(in the rows, 128 means zero)
Facts:
banir	gumuk	rira; bedri	gumuk	dimir; braman	gumuk	griplik
bregik	gumuk	fuzes; bregri	gumuk	britel; brikel	gumuk	nibros
bristo	gumuk	medremem; bristor	gumuk	plolu; britel	gumuk	lisus
brubrer	gumuk	pulel; buskom	gumuk	kodredin; buvi	gumuk	nirak
dimir	gumuk	klufledrak; diski	gumuk	goros; druflaper	gumuk	brikel
dudrin	gumuk	gatram; faditral	gumuk	guve; gatram	gumuk	buskom
gefe	gumuk	kitin; goros	gumuk	faditral; gralos	gumuk	gustas
grebros	gumuk	stoplon; grigor	gumuk	gefe; griplik	gumuk	kemo
grobu	gumuk	skenek; groklen	gumuk	nezikla; gruplon	gumuk	rudril
gruplu	gumuk	trogril; gruso	gumuk	vogek; gruza	gumuk	plupleka
gustas	gumuk	bristo; guve	gumuk	brubrer; guvi	gumuk	liduka
kemo	gumuk	pobe; kikluk	gumuk	veflen; kitin	gumuk	rakam
klufledrak	gumuk	brasak; kluflik	gumuk	tugrer; kopler	gumuk	druflaper
labem	gumuk	trirer; lerom	gumuk	flutru; letok	gumuk	zete
liduka	gumuk	broses; lisus	gumuk	grebros; lodral	gumuk	plastul
medremem	gumuk	skabi; modrepen	gumuk	banir; mutom	gumuk	nepli
nepli	gumuk	pabas; nezikla	gumuk	pufas; nirak	gumuk	groklen
nireklon	gumuk	tefeplo; nivok	gumuk	todrebrek; nuskeler	gumuk	gralos
pabas	gumuk	nuskeler; pegras	gumuk	diski; plastul	gumuk	pegras
pledoger	gumuk	grobu; plolu	gumuk	tredran; pluklam	gumuk	skidrok
plupleka	gumuk	vize; pobe	gumuk	bregri; pufas	gumuk	nireklon
pulel	gumuk	pluklam; rakam	gumuk	saflen; rira	gumuk	tazu
roso	gumuk	vanin; rudril	gumuk	stotadin; siskis	gumuk	nivok
sistem	gumuk	dudrin; skabi	gumuk	lerom; skibor	gumuk	labem
skidrok	gumuk	soser; soser	gumuk	kikluk; staskigra	gumuk	pledoger
stoplon	gumuk	mutom; stotadin	gumuk	siskis; tazu	gumuk	bedri
tefeplo	gumuk	skibor; todrebrek	gumuk	bristor; tredran	gumuk	modrepen
trigres	gumuk	guvi; trirer	gumuk	truplel; trogril	gumuk	grigor
truplel	gumuk	bregik; tugrer	gumuk	zanok; vanin	gumuk	lodral
veflen	gumuk	gruplon; vize	gumuk	buvi; vufler	gumuk	kluflik
zete	gumuk	staskigra; bregri	flaskol	lisus; brinaru	flaskol	gralos
brinaru	flaskol	skidrok; brinaru	flaskol	klufledrak; flabru	flaskol	kluflik
flabru	flaskol	trirer; flabru	flaskol	pulel; gaso	flaskol	britel
gaso	flaskol	grobu; gaso	flaskol	fedor; gaso	flaskol	gatram
gaso	flaskol	bripusen; gaso	flaskol	roso; gaso	flaskol	pobe
gaso	flaskol	mapliba; gaso	flaskol	vufler; gaso	flaskol	guvi
gonil	flaskol	guve; gonil	flaskol	grebros; gonil	flaskol	skibor
gonil	flaskol	lerom; groklen	flaskol	britel; groklen	flaskol	sistem
groklen	flaskol	guve; groklen	flaskol	kodredin; groklen	flaskol	rigre
groklen	flaskol	skibor; groklen	flaskol	druflaper; gruplon	flaskol	lizu
gruplon	flaskol	pabas; gustas	flaskol	griplik; gustas	flaskol	grebros
gustas	flaskol	nudor; gustas	flaskol	grozas; gustas	flaskol	buskom
kitin	flaskol	flutru; liduka	flaskol	gefe; liduka	flaskol	soser
liduka	flaskol	boda; liduka	flaskol	fuluk; mabas	flaskol	trodru
mabas	flaskol	plufedol; mabas	flaskol	braman; mabas	flaskol	druflaper
mabas	flaskol	kluklek; modrepen	flaskol	pegras; modrepen	flaskol	zanok
modrepen	flaskol	flusok; modrepen	flaskol	zotobre; nivok	flaskol	gofler
nivok	flaskol	kodredin; nivok	flaskol	rigre; nivok	flaskol	zigum
nivok	flaskol	diski; nivok	flaskol	pluklam; plastul	flaskol	vanin
plastul	flaskol	grigor; plastul	flaskol	buskom; pupum	flaskol	sistem
pupum	flaskol	skabi; pupum	flaskol	pegras; pupum	flaskol	boda
pupum	flaskol	kopler; pupum	flaskol	flusok; pupum	flaskol	plolu
pupum	flaskol	buvi; rira	flaskol	nireklon; rira	flaskol	klatin
rira	flaskol	vusel; rudril	flaskol	bristo; rudril	flaskol	grozas
rudril	flaskol	flutru; rudril	flaskol	pulel; rudril	flaskol	stotadin
rudril	flaskol	bristor; saflen	flaskol	griplik; saflen	flaskol	lodral
saflen	flaskol	kikluk; saflen	flaskol	kluflis; saflen	flaskol	pufas
skenek	flaskol	zete; skenek	flaskol	bripusen; skenek	flaskol	kikluk
skenek	flaskol	kluflis; skenek	flaskol	nepli; stanor	flaskol	bristo
stanor	flaskol	fuluk; stanor	flaskol	grozas; stanor	flaskol	labem
stanor	flaskol	druflaper; staskigra	flaskol	falo; staskigra	flaskol	klatin
staskigra	flaskol	fuzes; staskigra	flaskol	diski; stedron	flaskol	kemo
stedron	flaskol	nepli; stedron	flaskol	pulel; tazu	flaskol	rigre
tazu	flaskol	nuskeler; tazu	flaskol	labem; tidel	flaskol	fedor
tidel	flaskol	bripusen; tidel	flaskol	kikluk; tidel	flaskol	dimir
tidel	flaskol	klufledrak; tidel	flaskol	plolu; tidel	flaskol	vize
tredran	flaskol	tefeplo; tredran	flaskol	todrebrek; tredran	flaskol	roso
tredran	flaskol	labem; tredran	flaskol	buskom; trigres	flaskol	nireklon
trigres	flaskol	skabi; trigres	flaskol	meklek; trigres	flaskol	ponem
trigres	flaskol	diski; trigres	flaskol	lerom; trogril	flaskol	guve
trogril	flaskol	grebros; trogril	flaskol	dudrin; trogril	flaskol	letok
truplel	flaskol	guve; truplel	flaskol	lodral; truplel	flaskol	brubrer
tugrer	flaskol	zete; vibrifen	flaskol	broses; vibrifen	flaskol	gofler
vibrifen	flaskol	rigre; vibrifen	flaskol	grozas; vibrifen	flaskol	kopler
vibrifen	flaskol	sukeplo; banir	togar	c; bedri	togar	a
boda	togar	c; braman	togar	c; brasak	togar	b
bregik	togar	d; bregri	togar	d; brikel	togar	b
brinaru	togar	d; bripusen	togar	b; bristo	togar	a
bristor	togar	c; britel	togar	c; broses	togar	d
brubrer	togar	c; buskom	togar	a; buvi	togar	b
dastak	togar	a; dimir	togar	a; diski	togar	a
druflaper	togar	a; dudrin	togar	b; faditral	togar	a
falo	togar	c; fedor	togar	a; flabru	togar	c
flusok	togar	b; flutru	togar	d; fuluk	togar	d
fuzes	togar	a; gaso	togar	c; gatram	togar	b
gefe	togar	b; gofler	togar	a; gonil	togar	a
goros	togar	a; gosen	togar	b; gralos	togar	c
grebros	togar	a; grigor	togar	c; griplik	togar	c
grobople	togar	d; grobu	togar	b; groklen	togar	b
grozas	togar	a; grukim	togar	a; gruplon	togar	b
gruplu	togar	b; gruso	togar	d; gruza	togar	d
gustas	togar	a; guve	togar	d; guvi	togar	a
kemo	togar	a; kikluk	togar	a; kitin	togar	a
klatin	togar	c; klufledrak	togar	b; kluflik	togar	c
kluflis	togar	d; kluklek	togar	a; kodredin	togar	a
kopler	togar	d; labem	togar	a; lerom	togar	d
letok	togar	a; liduka	togar	c; lisus	togar	a
lizu	togar	b; lodral	togar	d; mabas	togar	b
mapliba	togar	a; medremem	togar	b; meklek	togar	d
modrepen	togar	c; mutom	togar	a; nepli	togar	c
nezikla	togar	b; nibros	togar	a; nirak	togar	b
nireklon	togar	a; nivok	togar	a; nudor	togar	b
nuskeler	togar	b; pabas	togar	b; pegras	togar	c
plastul	togar	d; pledoger	togar	b; plolu	togar	a
plufedol	togar	b; pluklam	togar	d; plupleka	togar	b
pobe	togar	b; ponem	togar	a; pufas	togar	c
pulel	togar	b; pupum	togar	b; rakam	togar	a
rigre	togar	a; rira	togar	d; roso	togar	d
rudril	togar	a; saflen	togar	a; siskis	togar	b
sistem	togar	b; skabi	togar	b; skenek	togar	a
skibor	togar	a; skidrok	togar	b; soser	togar	b
stanor	togar	a; staskigra	togar	a; stedron	togar	a
stoplon	togar	a; stotadin	togar	b; sukeplo	togar	a
tazu	togar	a; tefeplo	togar	a; tidel	togar	a
todrebrek	togar	c; trafes	togar	a; tredran	togar	d
trigres	togar	c; trirer	togar	a; trodru	togar	b
trogril	togar	b; truplel	togar	a; tugrer	togar	c
vanin	togar	c; veflen	togar	b; vibrifen	togar	b
vize	togar	d; vogek	togar	c; vufler	togar	b
vusel	togar	a; zanok	togar	b; zete	togar	a
zigum	togar	a; zostos	togar	c; zotobre	togar	c
banir	klaskestan	667; bedri	klaskestan	436; boda	klaskestan	667
braman	klaskestan	667; brasak	klaskestan	667; bregik	klaskestan	667
bregri	klaskestan	182; brikel	klaskestan	667; brinaru	klaskestan	182
bripusen	klaskestan	667; bristo	klaskestan	436; bristor	klaskestan	667
britel	klaskestan	667; broses	klaskestan	436; brubrer	klaskestan	247
buskom	klaskestan	954; buvi	klaskestan	436; dastak	klaskestan	855
dimir	klaskestan	182; diski	klaskestan	785; druflaper	klaskestan	436
dudrin	klaskestan	436; faditral	klaskestan	667; falo	klaskestan	855
fedor	klaskestan	247; flabru	klaskestan	667; flusok	klaskestan	954
flutru	klaskestan	667; fuluk	klaskestan	436; fuzes	klaskestan	247
gaso	klaskestan	436; gatram	klaskestan	855; gefe	klaskestan	247
gofler	klaskestan	785; gonil	klaskestan	182; goros	klaskestan	667
gosen	klaskestan	667; gralos	klaskestan	247; grebros	klaskestan	855
grigor	klaskestan	436; griplik	klaskestan	667; grobople	klaskestan	667
grobu	klaskestan	436; groklen	klaskestan	667; grozas	klaskestan	667
grukim	klaskestan	855; gruplon	klaskestan	667; gruplu	klaskestan	247
gruso	klaskestan	667; gruza	klaskestan	667; gustas	klaskestan	667
guve	klaskestan	667; guvi	klaskestan	785; kemo	klaskestan	182
kikluk	klaskestan	247; kitin	klaskestan	247; klatin	klaskestan	954
klufledrak	klaskestan	667; kluflik	klaskestan	247; kluflis	klaskestan	182
kluklek	klaskestan	667; kodredin	klaskestan	436; kopler	klaskestan	785
labem	klaskestan	855; lerom	klaskestan	855; letok	klaskestan	436
liduka	klaskestan	667; lisus	klaskestan	247; lizu	klaskestan	667
lodral	klaskestan	855; mabas	klaskestan	667; mapliba	klaskestan	785
medremem	klaskestan	667; meklek	klaskestan	785; modrepen	klaskestan	855
mutom	klaskestan	954; nepli	klaskestan	954; nezikla	klaskestan	436
nibros	klaskestan	667; nirak	klaskestan	182; nireklon	klaskestan	855
nivok	klaskestan	667; nudor	klaskestan	785; nuskeler	klaskestan	667
pabas	klaskestan	436; pegras	klaskestan	954; plastul	klaskestan	667
pledoger	klaskestan	954; plolu	klaskestan	436; plufedol	klaskestan	954
pluklam	klaskestan	667; plupleka	klaskestan	667; pobe	klaskestan	436
ponem	klaskestan	182; pufas	klaskestan	667; pulel	klaskestan	667
pupum	klaskestan	182; rakam	klaskestan	667; rigre	klaskestan	436
rira	klaskestan	182; roso	klaskestan	667; rudril	klaskestan	667
saflen	klaskestan	667; siskis	klaskestan	855; sistem	klaskestan	855
skabi	klaskestan	436; skenek	klaskestan	667; skibor	klaskestan	667
skidrok	klaskestan	855; soser	klaskestan	667; stanor	klaskestan	436
staskigra	klaskestan	855; stedron	klaskestan	855; stoplon	klaskestan	667
stotadin	klaskestan	436; sukeplo	klaskestan	436; tazu	klaskestan	436
tefeplo	klaskestan	667; tidel	klaskestan	436; todrebrek	klaskestan	436
trafes	klaskestan	667; tredran	klaskestan	667; trigres	klaskestan	954
trirer	klaskestan	667; trodru	klaskestan	855; trogril	klaskestan	667
truplel	klaskestan	667; tugrer	klaskestan	954; vanin	klaskestan	667
veflen	klaskestan	182; vibrifen	klaskestan	667; vize	klaskestan	667
vogek	klaskestan	247; vufler	klaskestan	436; vusel	klaskestan	954
zanok	klaskestan	667; zete	klaskestan	667; zigum	klaskestan	247
zostos	klaskestan	182; zotobre	klaskestan	667

Known rows:
trodru: [138 122 130 103 171  94 120 182  76 116 149 158 155 148 183  96 127 148
 121 117 127 132 173 110 165 161 102  92  97  79 172 150 110]
guvi: [132  84 132  96 106 175 150 147 111 106 127 114  87 156 110 152 111 128
 140 112 135 164  29 161  90  99 111 101 168 127 146 128 105]
trogril: [151  97 101 162 148 120 131 170 128 140 102 157 126 121  95 126 102 141
 129 138 128 111 156 142 127 144 123 145 154 117 115  82 112]
gustas: [147 119 117 124 149 138 125 126 127 122 127 102  86 135 137 147  89 126
 148 127 124 167 139 144 116 127 136 155 128 177 115  89 115]
pabas: [160 110 136 131 133 133 143 212  82 104 152 162 121 167 131 132 142 133
 116 128 110 145  90 148 141 111 107  87 182 113 155 132  94]
labem: [102 146 126  92 166  65 123 152 116 146 153 125 119 164 204  90 106 179
 105 111 122 150 120 115 136 177 112  93  52  95 155 175 110]
dastak: [108 141 146  89 197 101 105 146 119 132 176 127 141 159 190 123 134 163
 134 102 115 143 153 120 149 144 126 114  67  82 151 147 122]
nezikla: [157 103 128 128 143 139 130 195 100 101 131 161 121 156 116 147 143 134
 121 128 113 123 104 156 158 128 106  87 178 113 163 110  93]
druflaper: [125 106 141  91 112 125 140 160 113 108 143 112  90 162 134 125 109 141
 108 112 116 157  51 146 129 131  97  72 143 135 180 123  93]
nivok: [125 100 124 128 152 137 111 121 138 144 140  99 118 111 104 145  90 137
 111 127 117 146 119 145 117 121 135 140 114 133 125  66 113]
gofler: [135  85 123 122 103 133 145 146 127 117 132 109  82 161 100 140 100 132
 102 123 103 139  30 159 114 105 107  83 145 131 155  93 100]
mabas: [167 102 127 139 152 147 139 158 103 129 117 140 126 115 102 139  96 125
 122 140 125 139 161 132 120 134 134 140 147 137 126  96 106]
zotobre: [132  86 142 120 121 142 130 165 119 162  85 122 146 170 116 134 113 137
 116 140 126 128 146 119  83  92 124 119 132 112 147 124 125]
trafes: [129 108 140 124 150 129 142 130 125 136 148 112 117 147 119 138 116 128
 126 130 111 135 107 141 113  99 128 136 120 121 108 121 123]
vufler: [142  84 134  96 127 157 139 206  79  88 118 161 120 145 127 129 127 138
 139 118 147 140  70 151 120 125  97  81 194 100 170 137 103]
truplel: [131 123 115 127 171 149 134 143 146 152 136 125 102 127 128 140  91 158
 106 138 136 161 103 148  84 128 145 153 120 113  96 115 117]
kodredin: [137 103 145  79 113 136 122 164  93 113 139 116 100 148 138 131 108 146
 101 110 114 177  38 155 123 114 109  69 142 123 197 128  93]
tidel: [125 113 126 101 182 182 108 181 145  95 142 139  99 142 126 170 127 159
 150 113 142 159  71 181 129 128 126 110 175 122 127 106 107]
sistem: [135 113 150  71 147 107 108 172  52 104 135 148 168 130 187  87 118 154
 123 108 129 145 159  99 138 148 108  81 110  66 211 152 126]
skidrok: [134 127 130 105 182 101 121 182  90 122 139 181 148 158 190 105 151 163
 144 110 132 128 171 110 143 147 117 111 116  43 163 158 131]

Rows:
No name comes twice in this set of rows, the named rows included.
[125  85 130 134 132 132 148 174 118 144 107  93 133 175 117 130 109 115
 110 157 120 118 164 116  99 112 102 119 120 154 116 139  86] : bristor
[147 125 146 103 111 111 122 202 130 140  73 137 118 180 109 122 121 178
 103 108 115 111 126 142 101  94  97  86 164 120 187 138 155] : pegras
[137 124 123 115 170 137 120 153 137  86 140 108  90 142 116 163 104 162
 113 125 119 163  90 168 151 151 127 106 161 158 148  96  88] : stanor
[148  78 141 142 129 111 140 150  99 120 111 147 141 140 106 133 136  99
 163 132 110 105 165 130 144 109  99 114 154 123 126  95 124] : plupleka
[131 111 131 118 174 168 137 143 141 127 139 116 102 131 127 157 111 138
 153 129 139 160 118 152  87 114 138 159 134 129  95 120 115] : skenek
[118  97 135 119 107 100 158 130 116 139 134  95  96 156 121 109  86 123
 121 128 111 134  94 129 115 123 104 116  97 140 128 130 119] : grozas
[127  81 135 126 130 139 141 171 127 138  80 126 136 173 123 134 116 128
 139 138 136 120 152 115  84 105 112 128 137 126 129 140 116] : pufas
[123  70 120 143 120 131 139 193  91 153 132 143 158 131 123 114 126 120
 154 143 141 138 127 132  98 101 100 117 139  89 103 154  96] : klufledrak
[156 129 123 122 160 114 161 100 122 108 148 130  82 116 120 126  94 137
 139 118 121 140 102 153 126 145 129 161 144 117 101  96 146] : plastul
[157  94 118 142 104 119 147 174  75 133 108 138 120 141 128 112  99 118
 130 133 113 139 144 122 111 118 111 126 138 136 149 116 117] : nuskeler
[114  64 137 104 117 135 143 164 118 144  66 126 144 156 105 115  98 149
 122 144 149 109 124 121  64 118 100 112 141 105 156 136 113] : britel
[134  80 134  99 135 134 145 206 109 101 124 169 129 143 105 124 134 147
 123 119 160 117  67 155 118 150  95  74 189  69 151 144  97] : pobe
[121 151 134  82 163  72 136 122 106 110 167 164 104 144 202 100 127 167
 153  79 123 134 111 128 164 170 115 114  89  73 145 147 151] : lodral
[117 148 151  84 223 110 105 148 124 108 179 119 136 151 181 140 136 155
 134 113 126 147 160 123 158 169 134 130  91 102 124 148 109] : stedron

Now the same elements, written a new way:
Known rows:
griplik: [204 150 122 152 131 126 109 143  46 132 130 184 123 112]
plolu: [128 175 152 130 143 190 126 129 122 139 115 178 124 145]
britel: [189 159 120 147 131 127 111 140  46 134 133 182 131 116]
zanok: [ 86 157 131 190 115 135 121 148 113 144 109 226 155 121]
rigre: [102 162 137 133 146 176 126 130 118 128 111 160 131 148]
pulel: [ 83 122 133 182 110 125 123 154 115 132 112 222 130 128]
nireklon: [137 157 134 148 125 144 121 141  97 139 123 183 134 141]
sistem: [ 85 161 137 186 126 150 123 139 126 140  98 199 150 138]
vanin: [172 152 108 144 119 127 115 149  44 130 123 174 118 118]
letok: [129 172 137 133 140 183 122 126 120 133  96 168 123 154]
guve: [178 149  97 161 105 133 113 126 113 141 125 201 169 149]
bristo: [ 88 171 136 130 142 185 131 136 117 135 118 160 124 145]
druflaper: [111 167 134 140 148 181 127 130 112 129 107 157 128 148]
stedron: [135 106 137 153 117 166 115 158  83 134 152 165 134 117]
kemo: [149 144 144 147 144 169 122 134 112 124 105 179 109 139]
grobu: [ 68 162 154 154 136 181 127 134 155 135  81 194 123 157]
buvi: [ 69 154 154 154 135 179 126 135 157 132  78 194 123 160]
nirak: [ 72 155 151 157 131 167 123 136 148 134  83 200 126 152]
bregri: [172  96 132 151 127 186 118 139 132 119 157 166 150 140]
trodru: [ 78 149 144 173 123 144 123 143 129 139  99 205 141 143]

Rows:
No name comes twice in this set of rows, the named rows included.
[115 102 140 129 127 173 113 152 107 124 139 171 125 125] : kitin
[155 150 126 136 133 177 112 144  58 132 138 125 131 122] : trigres
[163 114 120 146 118 145 111 160  33 135 169 163 135  96] : flabru
[169 124 132 164 100 158 112 164  72 148 157 197 136 106] : skenek
[163  96 121 161 113 145 115 149 104 135 201 193 178 116] : tredran
[157 121 139 141 127 194 121 137 133 135 172 172 158 138] : rira
[ 96 146 119 122 150 211 121 133 134 115  69 186  97 138] : diski
[113 183 132 145 146 187 128 129 115 135 105 159 136 145] : kodredin
[174 141 133 139 128 187 115 150  57 137 147 132 124 120] : tugrer
[151 169 127 153 127 143 113 132  94 139 103 182 144 144] : grebros
[ 97 142 159 163 143 175 124 135 150 127  73 194 116 156] : pobe
[157 114 127 144 120 190 122 141 135 129 155 166 144 140] : brinaru
[142 144 128 140 137 183 133 127 145 127 140 167 141 161] : fuluk
[141 175 112 147 112 160 130 131 127 151 149 189 171 152] : lerom

